Below is a small trained network, with its code and all its weights. Each question gives an input and a class and asks what happens when units are switched off, that is, made to give their printed mean instead of their output.

import numpy as np


def w(rows, s, z=0):
    codes = np.array(rows[::2]) - 128.0
    scale = np.full(codes.shape[1], s)
    scale[-1] = z or s
    return codes * scale


def norm(h):
    return h / np.sqrt((h * h).mean(-1, keepdims=True) + 1e-5)


def f(y):
    return y / 2 * (1 + np.tanh(0.7978845608 * (y + 0.044715 * y**3)))


def log_softmax(a):
    a = a - a.max(-1, keepdims=True)
    return a - np.log(np.exp(a).sum(-1, keepdims=True))


def net(x, mask):
    res = np.array(x, float).reshape(1, 5) / 4 @ E
    u = 0
    for l in range(3):
        y = f(norm(res) @ A[l][:, :-1].T + A[l][:, -1])
        res = res + np.where(mask[u : u + 8], y, B[l][:, -1]) @ B[l][:, :-1]
        u += 8
    return log_softmax(norm(res)[-1] @ U[:, :-1].T + U[:, -1])


A, B = {}, {}
E = w([
[129,241,110,200,65,80],'x0',
[129,83,126,171,116,164],'x1',
[70,62,80,80,131,152],'x2',
[2,194,80,106,106,145],'x3',
[197,185,27,120,57,178],'x4',
],0.0085)
A[0] = w([
[174,123,135,127,124,181,46],'0.n0',
[61,2,167,109,137,86,12],'0.n1',
[170,76,109,171,149,177,88],'0.n2',
[72,101,114,161,173,50,248],'0.n3',
[50,111,58,182,157,133,233],'0.n4',
[160,74,160,83,107,38,102],'0.n5',
[204,157,34,45,74,89,238],'0.n6',
[96,151,126,188,74,147,88],'0.n7',
],0.0077,0.0017)
B[0] = w([
[82,167,98,167,153,150,137],'0.n0',
[156,81,101,51,121,133,253],'0.n1',
[127,125,85,203,112,141,165],'0.n2',
[210,70,176,182,211,23,211],'0.n3',
[154,74,148,87,213,81,203],'0.n4',
[2,82,66,115,157,148,170],'0.n5',
[82,142,76,136,159,185,246],'0.n6',
[144,118,180,92,158,123,163],'0.n7',
],0.0062,0.0043)
A[1] = w([
[121,133,186,134,143,109,53],'1.n0',
[133,144,138,158,98,114,96],'1.n1',
[177,129,118,177,128,51,33],'1.n2',
[94,108,95,94,49,172,208],'1.n3',
[141,88,96,76,99,145,111],'1.n4',
[171,151,29,128,159,114,186],'1.n5',
[138,181,84,54,77,47,250],'1.n6',
[126,203,117,125,155,2,237],'1.n7',
],0.0097,0.002)
B[1] = w([
[97,121,99,174,73,146,151],'1.n0',
[151,110,156,103,109,150,134],'1.n1',
[129,137,145,97,116,97,168],'1.n2',
[117,147,102,88,227,186,187],'1.n3',
[133,148,107,2,134,171,171],'1.n4',
[93,106,143,177,105,222,209],'1.n5',
[123,124,159,198,168,185,200],'1.n6',
[213,63,140,92,73,83,253],'1.n7',
],0.0096,0.0053)
A[2] = w([
[185,181,61,151,145,148,205],'2.n0',
[165,159,143,174,111,155,67],'2.n1',
[139,254,162,189,60,113,255],'2.n2',
[63,106,38,68,77,175,88],'2.n3',
[124,114,200,84,117,221,37],'2.n4',
[163,164,229,48,160,165,119],'2.n5',
[165,162,103,127,136,155,210],'2.n6',
[196,60,222,152,96,117,111],'2.n7',
],0.0084,0.0015)
B[2] = w([
[120,170,110,2,147,166,191],'2.n0',
[129,80,159,131,183,150,160],'2.n1',
[197,80,99,49,100,139,222],'2.n2',
[151,175,156,120,115,131,211],'2.n3',
[108,166,118,148,117,79,170],'2.n4',
[54,93,116,202,122,159,160],'2.n5',
[147,131,54,66,105,169,168],'2.n6',
[56,119,103,144,45,106,255],'2.n7',
],0.0099,0.0052)
U = w([
[35,28,152,170,112,28,79],'0',
[157,80,198,51,138,162,247],'1',
[115,206,105,158,96,253,105],'2',
[119,171,179,62,137,165,15],'3',
[155,134,233,134,45,108,32],'4',
],0.0059,0.0016)

Each question gives the input, the list of numbers given to net, and the class t.
The units are the neurons (one row each of A and B). Each row of codes is followed by its name. A weight is (code - 128) times the scale printed after its matrix; where a second scale follows, it is the last column's (A, B and U).
mask holds one flag per neuron, layer by layer. A switched-off neuron (its flag False) gives its mean, the last column of its row in B, instead of its output. The means were averaged over made-up inputs and are rounded, as every weight is.
A unit's drop is (log p(t) with every unit on - log p(t) with that unit switched off) / (log p(t) with every unit on - log p(t) with every unit switched off).
The circuit of an input: a set's keep is (log p(t) with only the set's units on - log p(t) with every unit switched off) / (log p(t) with every unit on - log p(t) with every unit switched off). Starting from the 12 units with the biggest drops (on a tie, the unit counted first), units are removed one at a time, each time the one whose removal leaves the highest keep (on an exact tie, the one counted first), for as long as the keep stays at least 0.8.
circuit, biggest first: the units of the circuit, biggest drop first
most important unit: the unit with the biggest drop
k most important neurons: the k neurons with the biggest drops, biggest first
top k neurons in layer l: the k neurons of layer l with the biggest drops, biggest first
drop when u is switched off: that unit's drop, to one decimal
input [-7,-1,-7,-2,1], class 2: circuit, biggest first -> (1.n7 2.n5)
input [8,6,-1,-1,5], class 1: circuit, biggest first -> (2.n2 2.n0)
input [-3,0,-6,-3,3], class 2: top 2 neurons in layer 0 -> (0.n3 0.n6)
input [3,4,-5,5,1], class 1: 2 most important neurons -> (2.n2 0.n3)
input [7,-6,-4,0,2], class 1: circuit, biggest first -> (2.n2)
input [4,3,-2,7,3], class 1: top 2 neurons in layer 1 -> (1.n7 1.n4)
input [-1,-5,-8,-5,-8], class 0: 2 most important neurons -> (2.n7 0.n5)
input [-3,2,-8,1,-1], class 0: 2 most important neurons -> (2.n7 0.n6)
input [6,5,-5,2,2], class 1: top 2 neurons in layer 2 -> (2.n2 2.n1)
input [-5,-3,-5,-4,4], class 2: top 2 neurons in layer 2 -> (2.n2 2.n4)
input [-6,-4,-1,-3,6], class 2: top 2 neurons in layer 1 -> (1.n5 1.n7)
input [-7,4,-8,-8,-5], class 0: drop when 2.n7 is switched off -> 0.2
input [-8,5,-4,-7,5], class 2: drop when 0.n3 is switched off -> 0.2
input [-6,-3,-4,-4,2], class 2: drop when 2.n4 is switched off -> 0.1
input [-1,-8,-1,-8,5], class 2: most important unit -> 1.n5
